Below are the code and all the weights of a small trained network. Each question names an input and a target symbol and asks about switching units off, where a switched-off unit gives its printed mean instead of its output.

import numpy as np


def w(rows, s, z=0):
    codes = np.array(rows[::2]) - 128.0
    scale = np.full(codes.shape[1], s)
    scale[-1] = z or s
    return codes * scale


def f(y):
    return np.maximum(y, 0)


def softmax(a):
    e = np.exp(a - a.max(-1, keepdims=True))
    return e / e.sum(-1, keepdims=True)


def log_softmax(a):
    a = a - a.max(-1, keepdims=True)
    return a - np.log(np.exp(a).sum(-1, keepdims=True))


def net(x, mask):
    ids = ['ΘΠαβγεηλσ'.index(c) for c in x.split()]
    T = len(ids)
    res = E[ids] + P[:T]
    u = 0
    for l in range(2):
        r = res
        for j in range(3):
            rows = slice(2 * j, 2 * j + 2)
            q, k, v = (r @ M[l][rows].T for M in (Q, K, V))
            z = softmax(np.where(np.tri(T) > 0, q @ k.T / 2**0.5, -1e9)) @ v
            o = O[l][rows]
            res = res + np.where(mask[u + j], z, o[:, -1]) @ o[:, :-1]
        u += 3
        y = f(res @ A[l][:, :-1].T + A[l][:, -1])
        res = res + np.where(mask[u : u + 16], y, B[l][:, -1]) @ B[l][:, :-1]
        u += 16
    return log_softmax(res[-1] @ U[:, :-1].T + U[:, -1])


Q, K, V, O, A, B = {}, {}, {}, {}, {}, {}
E = w([
[166,195,107,207,74,71],'Θ',
[176,82,175,177,205,189],'Π',
[104,75,118,76,111,250],'α',
[222,121,94,229,157,120],'β',
[76,111,118,106,190,124],'γ',
[115,142,135,173,48,147],'ε',
[173,69,158,72,121,64],'η',
[171,149,40,162,100,163],'λ',
[195,111,50,117,169,254],'σ',
],0.015)
P = w([
[135,2,144,190,83,107],'0',
[133,78,132,162,95,90],'1',
[139,104,140,145,106,99],'2',
[144,127,141,131,115,104],'3',
[148,140,146,119,120,109],'4',
[149,150,149,113,124,113],'5',
[151,158,152,106,126,115],'6',
[151,164,155,101,129,118],'7',
[151,169,158,96,131,121],'8',
[151,175,159,92,133,121],'9',
[151,180,161,89,135,122],'10',
[152,183,163,86,137,124],'11',
[150,186,162,84,140,126],'12',
],0.0075)
Q[0] = w([
[156,104,96,111,152,149],'L0H0',
[47,93,116,175,61,82],'L0H0',
[93,88,152,185,175,92],'L0H1',
[180,69,120,181,58,153],'L0H1',
[176,154,197,169,101,132],'L0H2',
[162,191,81,95,8,127],'L0H2',
],0.017)
K[0] = w([
[139,113,100,123,148,121],'L0H0',
[92,153,114,171,140,153],'L0H0',
[121,123,154,155,187,119],'L0H1',
[137,171,126,186,70,200],'L0H1',
[184,133,175,140,125,71],'L0H2',
[224,124,101,73,6,122],'L0H2',
],0.019)
V[0] = w([
[172,117,148,63,52,74],'L0H0',
[62,176,131,189,90,180],'L0H0',
[212,93,90,32,48,84],'L0H1',
[190,103,176,76,106,111],'L0H1',
[170,138,2,151,134,191],'L0H2',
[76,175,125,211,163,99],'L0H2',
],0.0096)
O[0] = w([
[38,177,112,133,181,81,184],'L0H0',
[250,145,182,61,106,232,2],'L0H0',
[127,53,60,249,133,76,157],'L0H1',
[123,178,94,199,171,167,141],'L0H1',
[214,235,42,2,111,94,184],'L0H2',
[217,112,39,125,37,101,77],'L0H2',
],0.0046,0.0042)
A[0] = w([
[177,180,134,111,172,127,50],'L0N0',
[114,122,168,81,117,39,67],'L0N1',
[18,195,147,91,142,101,64],'L0N2',
[166,146,104,28,189,160,152],'L0N3',
[1,191,130,99,110,97,160],'L0N4',
[125,159,146,136,42,88,14],'L0N5',
[77,137,109,124,123,183,39],'L0N6',
[106,117,100,238,148,243,116],'L0N7',
[64,101,82,77,60,130,51],'L0N8',
[110,114,130,57,57,153,31],'L0N9',
[112,124,173,78,174,225,212],'L0N10',
[99,123,95,103,145,196,50],'L0N11',
[253,103,230,78,116,76,58],'L0N12',
[101,162,190,30,122,85,141],'L0N13',
[173,52,166,150,120,204,73],'L0N14',
[155,64,130,149,163,136,4],'L0N15',
],0.01,0.0034)
B[0] = w([
[143,154,126,88,123,95,164],'L0N0',
[172,171,162,118,115,65,165],'L0N1',
[142,202,116,122,207,98,184],'L0N2',
[96,61,130,188,110,154,230],'L0N3',
[136,171,75,144,63,78,208],'L0N4',
[119,175,151,156,163,187,155],'L0N5',
[187,118,165,112,135,129,148],'L0N6',
[87,7,129,176,64,151,253],'L0N7',
[77,90,133,84,106,188,146],'L0N8',
[113,109,214,150,58,178,146],'L0N9',
[134,223,86,74,166,107,254],'L0N10',
[178,90,144,123,161,166,170],'L0N11',
[40,47,131,213,154,161,194],'L0N12',
[111,28,139,149,102,105,170],'L0N13',
[143,248,145,101,156,106,197],'L0N14',
[132,75,154,87,142,137,153],'L0N15',
],0.018,0.0051)
Q[1] = w([
[15,137,124,124,60,125],'L1H0',
[199,161,188,213,75,59],'L1H0',
[116,74,101,168,166,103],'L1H1',
[157,122,149,202,163,116],'L1H1',
[253,54,233,25,227,222],'L1H2',
[146,179,84,10,98,223],'L1H2',
],0.016)
K[1] = w([
[94,197,108,129,82,122],'L1H0',
[174,142,161,146,107,90],'L1H0',
[124,108,107,123,166,113],'L1H1',
[128,133,142,197,158,131],'L1H1',
[72,122,73,160,216,255],'L1H2',
[81,140,73,79,52,148],'L1H2',
],0.024)
V[1] = w([
[71,65,66,140,144,192],'L1H0',
[76,216,96,138,78,150],'L1H0',
[125,123,160,121,154,138],'L1H1',
[169,98,126,150,251,86],'L1H1',
[69,132,88,85,109,174],'L1H2',
[89,1,152,133,211,177],'L1H2',
],0.0093)
O[1] = w([
[24,144,98,38,80,116,179],'L1H0',
[144,90,180,127,70,125,144],'L1H0',
[139,119,94,113,139,111,134],'L1H1',
[45,54,111,115,85,189,176],'L1H1',
[236,58,94,126,146,167,60],'L1H2',
[255,149,182,248,190,74,249],'L1H2',
],0.0059,0.013)
A[1] = w([
[130,34,172,133,142,152,63],'L1N0',
[171,97,116,100,124,160,112],'L1N1',
[99,147,125,73,114,60,138],'L1N2',
[166,178,94,76,140,92,2],'L1N3',
[153,110,134,112,163,24,99],'L1N4',
[158,243,97,69,146,111,82],'L1N5',
[151,103,154,90,26,138,149],'L1N6',
[150,252,87,81,142,88,116],'L1N7',
[150,57,166,153,161,109,117],'L1N8',
[78,154,176,127,140,166,134],'L1N9',
[135,164,91,166,96,126,171],'L1N10',
[122,118,180,64,201,117,113],'L1N11',
[123,103,110,145,149,61,110],'L1N12',
[165,215,122,100,194,123,105],'L1N13',
[132,120,168,2,114,100,148],'L1N14',
[171,134,69,66,146,105,95],'L1N15',
],0.015,0.0076)
B[1] = w([
[182,213,91,96,148,116,178],'L1N0',
[104,73,69,91,148,158,156],'L1N1',
[190,121,90,200,121,137,195],'L1N2',
[96,171,117,180,231,112,139],'L1N3',
[109,172,50,212,146,156,225],'L1N4',
[93,162,174,134,149,252,162],'L1N5',
[132,157,232,155,57,204,164],'L1N6',
[196,52,131,82,50,134,175],'L1N7',
[70,62,145,83,105,151,247],'L1N8',
[181,96,139,83,196,107,176],'L1N9',
[78,179,110,90,147,117,218],'L1N10',
[157,109,137,196,49,133,153],'L1N11',
[163,117,221,77,115,110,245],'L1N12',
[196,145,56,88,121,108,165],'L1N13',
[48,165,140,30,180,38,169],'L1N14',
[108,143,151,223,104,35,163],'L1N15',
],0.02,0.014)
U = w([
[84,243,126,130,254,140,161],'Θ',
[194,54,162,132,193,127,221],'Π',
[156,138,97,68,99,152,76],'α',
[37,57,176,75,132,112,188],'β',
[157,148,111,97,78,18,158],'γ',
[161,149,188,141,143,151,8],'ε',
[135,101,127,191,150,163,111],'η',
[88,112,98,122,33,157,3],'λ',
[83,75,54,129,144,189,225],'σ',
],0.0071,0.0028)

Each question gives the input, a string of symbols that net reads in full, and the target symbol t.
The units are the heads (2 rows each of Q, K, V and O) and the neurons (one row each of A and B). Each row of codes is followed by its name. A weight is (code - 128) times the scale printed after its matrix; where a second scale follows, it is the last column's (O, A, B and U).
mask holds one flag per unit, layer by layer, with each layer's heads first. A switched-off unit (its flag False) gives its mean, the last column of its rows in O or B, instead of its output. The means were averaged over made-up inputs and are rounded, as every weight is.
A unit's drop is (log p(t) with every unit on - log p(t) with that unit switched off) / (log p(t) with every unit on - log p(t) with every unit switched off).
The circuit of an input: a set's keep is (log p(t) with only the set's units on - log p(t) with every unit switched off) / (log p(t) with every unit on - log p(t) with every unit switched off). Starting from the 12 units with the biggest drops (on a tie, the unit counted first), units are removed one at a time, each time the one whose removal leaves the highest keep (on an exact tie, the one counted first), for as long as the keep stays at least 0.8.
units of the circuit, in order: the units of the circuit, biggest drop first
top k neurons in layer l: the k neurons of layer l with the biggest drops, biggest first
heads that matter: for each layer, one digit per head in row order, 1 if its drop is at least 0.15 and else 0, layers parted by /
input σ β γ η γ η α ε γ γ η Π Θ, target β: top 3 neurons in layer 1	(L1N4 L1N0 L1N2)
input β α Π α α λ σ β η α β, target γ: heads that matter	101 / 101
input η ε Θ Π, target β: units of the circuit, in order	(L1N8 L0N7)
input ε Θ β σ γ ε ε λ γ η β α σ, target Θ: units of the circuit, in order	(L1N8)
input γ β η β, target Θ: top 2 neurons in layer 1	(L1N4 L1N10)
input β Π β α Θ γ η α σ, target β: top 2 neurons in layer 1	(L1N0 L1N2)
input λ α Π γ ε Θ η ε Θ ε, target γ: heads that matter	101 / 011
input Θ σ Θ λ Π Θ η α λ ε Θ, target α: units of the circuit, in order	(L1N7 L0N7 L1N5)
input β ε γ η Θ σ γ ε Π Π, target Θ: units of the circuit, in order	(L0H0 L0N2)
input σ γ Π γ η λ Θ Π α Π Π, target α: top 3 neurons in layer 1	(L1N7 L1N13 L1N5)
input λ λ λ γ η γ β γ λ, target α: units of the circuit, in order	(L1N7 L0N7 L0H2)
input β Θ γ β β γ ε η α Π, target β: top 2 neurons in layer 0	(L0N7 L0N12)
input β η γ Π α α γ λ γ σ λ, target Θ: top 3 neurons in layer 0	(L0N1 L0N10 L0N14)
input α Π Π σ β Π σ η Π α, target Θ: units of the circuit, in order	(L0N10)
input ε Π γ β Θ α Θ Θ β Π β η Π, target γ: top 2 neurons in layer 1	(L1N7 L1N13)
input σ Π β λ η γ Θ Θ λ α σ σ, target γ: top 4 neurons in layer 0	(L0N14 L0N1 L0N2 L0N4)
input η α η η α γ η β ε η γ λ, target β: top 3 neurons in layer 0	(L0N1 L0N7 L0N10)
input η σ α γ ε α ε α, target γ: heads that matter	101 / 111
input Π λ β λ η Π α η Θ α Π, target Π: heads that matter	101 / 001
input λ Θ β Θ ε Π Θ η σ γ λ σ η, target η: top 2 neurons in layer 0	(L0N10 L0N13)
input Θ Θ λ β, target β: heads that matter	100 / 000
input η Π γ γ λ λ, target Θ: top 3 neurons in layer 1	(L1N10 L1N4 L1N7)
input Π β β η Π λ ε σ, target β: top 2 neurons in layer 0	(L0N14 L0N3)
input Π σ γ ε ε λ β η λ ε, target γ: top 2 neurons in layer 0	(L0N1 L0N7)
input σ ε Θ λ η β β σ γ Π σ γ, target Θ: heads that matter	111 / 001
